Small tables with named rows and columns. After each table, cells are looked up by row and column.

fudela =
|  | tosu | zimuve | varen | fogosu | manafit | vep | kinaza | sufugem | gar | pomigoz |
|---|---|---|---|---|---|---|---|---|---|---|
| pitum | 143 | 135 | 142 | 139 | 149 | 136 | 121 | 157 | 140 | 170 |
| ginu | 128 | 141 | 124 | 126 | 129 | 136 | 110 | 140 | 240 | 133 |
| nef | 121 | 134 | 128 | 155 | 163 | 142 | 140 | 146 | 93 | 149 |
| punifed | 136 | 146 | 156 | 153 | 138 | 199 | 124 | 145 | 134 | 130 |
| dipuze | 142 | 133 | 154 | 129 | 129 | 113 | 94 | 149 | 189 | 141 |
| zepizug | 133 | 140 | 161 | 120 | 153 | 163 | 120 | 139 | 226 | 120 |
| kotofig | 134 | 136 | 114 | 146 | 133 | 160 | 101 | 138 | 17 | 144 |
| bik | 128 | 143 | 146 | 118 | 140 | 145 | 139 | 133 | 135 | 166 |
| gonini | 148 | 136 | 130 | 148 | 186 | 106 | 144 | 116 | 86 | 150 |
| nufol | 145 | 138 | 151 | 144 | 160 | 118 | 150 | 134 | 223 | 168 |
| mub | 138 | 138 | 152 | 147 | 123 | 122 | 125 | 135 | 152 | 116 |

What is the gar of nef in fudela? 93
What is the gar of nufol in fudela? 223
What is the gar of dipuze in fudela? 189
What is the zimuve of nufol in fudela? 138
What is the tosu of nef in fudela? 121
What is the manafit of nef in fudela? 163
What is the pomigoz of gonini in fudela? 150
What is the manafit of nufol in fudela? 160
What is the vep of bik in fudela? 145
What is the sufugem of kotofig in fudela? 138
What is the vep of punifed in fudela? 199

rosudob =
,kabitar,sig
badu,8676,1671
lof,6820,4132
mus,6323,5728

What is the kabitar of mus in rosudob?
6323
What is the sig of badu in rosudob?
1671
What is the kabitar of lof in rosudob?
6820
What is the kabitar of badu in rosudob?
8676
What is the sig of mus in rosudob?
5728
What is the sig of lof in rosudob?
4132

kezer =
|  | bev | bal | fas | fik | fudepi | zunen | zin | reb | bedap |
|---|---|---|---|---|---|---|---|---|---|
| liruk | 0.2 | 0.2 | -0.1 | 0.3 | 0.1 | -0.5 | -0.1 | -0.1 | 0.7 |
| mil | -0.3 | 0.7 | 0.0 | -0.7 | -0.1 | -0.3 | 0.0 | -0.1 | 0.1 |
| gepez | -0.3 | -0.9 | 0.0 | 0.6 | -0.1 | -0.3 | -0.1 | -0.1 | -0.1 |
| gulun | -0.2 | -0.3 | -0.1 | 0.0 | 0.0 | 0.6 | 0.1 | 0.0 | -0.1 |
| dasuf | 0.8 | -0.9 | 0.1 | 0.2 | -0.4 | 0.0 | 0.2 | 0.1 | -0.1 |
| gaku | -0.4 | 0.6 | -0.1 | -0.7 | 0.1 | -0.3 | -0.1 | -0.2 | -0.3 |
| fam | -0.1 | -0.5 | -0.1 | 0.5 | 0.2 | -0.4 | 0.1 | 0.0 | 0.3 |
| bofute | 0.7 | 0.1 | 0.1 | -0.4 | 0.2 | 0.1 | 0.1 | 0.2 | 0.0 |

dasuf, fudepi => -0.4
mil, fudepi => -0.1
fam, fik => 0.5
bofute, zin => 0.1
mil, zin => 0.0
bofute, fas => 0.1
dasuf, bev => 0.8
fam, fas => -0.1
bofute, bev => 0.7
liruk, bedap => 0.7
gepez, zunen => -0.3
gepez, reb => -0.1
dasuf, bedap => -0.1
fam, zin => 0.1
gaku, fas => -0.1
liruk, bev => 0.2
liruk, reb => -0.1

